Here is a tiny trained network, its code and every weight. The questions are about switching its units off for an input and a class, where a switched-off unit gives its printed mean instead of its output.

import numpy as np


def w(rows, s, z=0):
    codes = np.array(rows[::2]) - 128.0
    scale = np.full(codes.shape[1], s)
    scale[-1] = z or s
    return codes * scale


def f(y):
    return np.maximum(y, 0)


def log_softmax(a):
    a = a - a.max(-1, keepdims=True)
    return a - np.log(np.exp(a).sum(-1, keepdims=True))


def net(x, mask):
    res = np.array(x, float).reshape(1, 4) / 4 @ E
    y = f(res @ A[0][:, :-1].T + A[0][:, -1])
    res = res + np.where(mask, y, B[0][:, -1]) @ B[0][:, :-1]
    return log_softmax(res[-1] @ U[:, :-1].T + U[:, -1])


A, B = {}, {}
E = w([
[129,204,211,111,84,220,21,175,146,19],'x0',
[132,127,115,233,160,79,197,162,195,1],'x1',
[45,213,27,185,90,171,121,167,199,209],'x2',
[238,238,176,162,187,111,112,10,166,172],'x3',
],0.0077)
A[0] = w([
[137,66,71,121,117,135,171,56,66,205,75],'N1',
[156,179,181,135,80,208,113,157,141,70,76],'N2',
[85,125,130,116,188,91,177,116,118,162,50],'N3',
[148,132,114,236,166,102,213,144,211,8,86],'N4',
[192,162,163,172,133,133,119,46,130,175,125],'N5',
[66,203,59,156,78,138,139,164,218,179,35],'N6',
[113,151,145,113,104,204,31,114,103,106,90],'N7',
[199,209,168,176,172,113,120,46,183,174,74],'N8',
[111,159,66,140,126,147,105,159,175,158,40],'N9',
[125,159,149,132,153,162,98,163,149,41,91],'N10',
[74,48,95,77,83,140,124,160,169,93,60],'N11',
[99,135,143,179,154,72,175,138,188,59,8],'N12',
[176,74,218,58,201,88,136,140,31,56,54],'N13',
[130,134,132,22,119,205,66,73,67,253,49],'N14',
[51,195,84,187,114,204,138,148,176,198,96],'N15',
[60,55,104,82,95,172,95,148,62,141,84],'N16',
[162,87,192,95,132,89,146,121,90,91,22],'N17',
[189,208,148,143,172,122,84,43,151,165,36],'N18',
[136,103,101,157,134,164,112,102,121,131,95],'N19',
[129,153,148,2,75,153,122,117,86,205,2],'N20',
[55,40,96,87,80,166,168,236,71,85,85],'N21',
[150,83,56,151,155,65,242,113,103,179,43],'N22',
[180,192,119,137,189,158,114,68,146,130,20],'N23',
[130,122,100,203,138,114,143,125,186,85,49],'N24',
[112,161,217,107,100,187,44,156,125,87,88],'N25',
[101,160,198,110,65,211,90,158,136,99,87],'N26',
[164,190,148,95,86,183,113,134,163,64,56],'N27',
[83,181,65,166,100,176,110,148,136,217,59],'N28',
[112,80,107,138,168,32,187,89,117,232,63],'N29',
[79,51,97,138,68,117,115,200,74,106,28],'N30',
[166,35,212,68,159,113,150,73,34,82,64],'N31',
],0.0088,0.01)
B[0] = w([
[105,101,83,171,146,105,83,170,207,162,205],'N1',
[116,75,88,181,187,111,110,151,178,166,191],'N2',
[92,121,115,175,173,100,106,136,139,114,151],'N3',
[87,118,188,44,8,39,95,162,110,156,225],'N4',
[122,153,152,152,120,173,199,133,128,126,216],'N5',
[213,156,81,157,142,130,72,70,75,71,198],'N6',
[107,75,104,125,178,97,105,159,160,168,202],'N7',
[109,168,195,186,161,188,179,119,101,129,226],'N8',
[170,179,109,150,137,116,80,104,115,103,155],'N9',
[96,63,108,123,143,111,111,135,180,170,181],'N10',
[109,193,164,175,160,154,179,119,119,132,184],'N11',
[84,176,167,76,92,44,75,154,92,132,157],'N12',
[198,174,75,139,114,156,77,92,99,85,226],'N13',
[65,141,198,63,24,34,79,188,101,128,248],'N14',
[212,138,85,99,112,170,83,68,102,68,223],'N15',
[107,174,183,159,131,125,180,114,124,138,214],'N16',
[164,171,82,166,117,128,97,101,108,66,163],'N17',
[98,193,168,169,172,151,190,114,88,133,201],'N18',
[127,117,131,128,129,116,131,104,137,117,129],'N19',
[87,147,166,73,61,2,99,152,107,119,186],'N20',
[136,186,210,196,167,174,194,105,103,134,251],'N21',
[124,67,75,171,216,88,101,183,202,158,209],'N22',
[72,190,150,178,188,149,183,127,101,116,165],'N23',
[107,139,156,83,84,74,91,137,109,115,154],'N24',
[118,76,81,176,178,114,112,148,194,154,222],'N25',
[133,92,101,148,160,102,122,144,191,162,211],'N26',
[109,90,99,175,189,90,126,140,177,151,171],'N27',
[179,139,104,129,101,146,97,93,99,49,201],'N28',
[103,66,101,184,179,112,110,158,209,161,224],'N29',
[81,176,211,188,188,145,187,105,110,107,187],'N30',
[193,142,59,136,97,155,83,76,94,53,229],'N31',
],0.0091,0.011)
U = w([
[117,52,41,191,221,94,97,149,246,183,105],'0',
[110,211,227,198,184,179,254,92,106,116,110],'1',
[246,159,12,152,99,150,52,48,94,13,104],'2',
[74,139,194,86,5,19,81,160,125,146,114],'3',
[176,51,109,98,65,238,193,113,171,194,252],'4',
[132,99,48,36,136,174,207,138,107,165,114],'5',
[88,71,41,37,161,187,197,104,73,152,114],'6',
[109,58,68,29,158,185,184,77,87,178,113],'7',
],0.0076,0.034)

Each question gives the input, the list of numbers given to net, and the class t.
The units are the neurons (one row each of A and B). Each row of codes is followed by its name. A weight is (code - 128) times the scale printed after its matrix; where a second scale follows, it is the last column's (A, B and U).
mask holds one flag per neuron, in row order. A switched-off neuron (its flag False) gives its mean, the last column of its row in B, instead of its output. The means were averaged over made-up inputs and are rounded, as every weight is.
A unit's drop is (log p(t) with every unit on - log p(t) with that unit switched off) / (log p(t) with every unit on - log p(t) with every unit switched off).
unit that matters most: the unit with the biggest drop
k most important neurons: the k neurons with the biggest drops, biggest first
drop when u is switched off: that unit's drop, to one decimal
input [2,8,-5,6], class 3: unit that matters most -> N4
input [8,-8,-5,-7], class 0: 3 most important neurons -> [N25 N26 N7]
input [-1,3,8,-7], class 2: 2 most important neurons -> [N6 N15]
input [5,3,-6,-6], class 1: 2 most important neurons -> [N21 N30]
input [2,-4,-4,-4], class 1: 3 most important neurons -> [N21 N4 N16]
input [-3,-1,3,1], class 4: 2 most important neurons -> [N25 N31]
input [-3,-8,-8,-8], class 1: 3 most important neurons -> [N21 N16 N30]
input [-6,-8,4,4], class 3: 2 most important neurons -> [N14 N20]
input [7,5,-3,-8], class 1: 4 most important neurons -> [N21 N30 N11 N22]
input [0,7,0,-7], class 1: 4 most important neurons -> [N21 N30 N14 N11]
input [6,-1,-6,-1], class 0: 2 most important neurons -> [N25 N2]
input [1,3,0,-2], class 4: 3 most important neurons -> [N14 N20 N12]
input [6,7,3,1], class 3: drop when N21 is switched off -> 0.0
input [5,-3,-5,5], class 0: drop when N16 is switched off -> 0.2
input [0,-3,-3,-2], class 4: drop when N6 is switched off -> 1.3
input [5,0,-8,6], class 2: unit that matters most -> N31
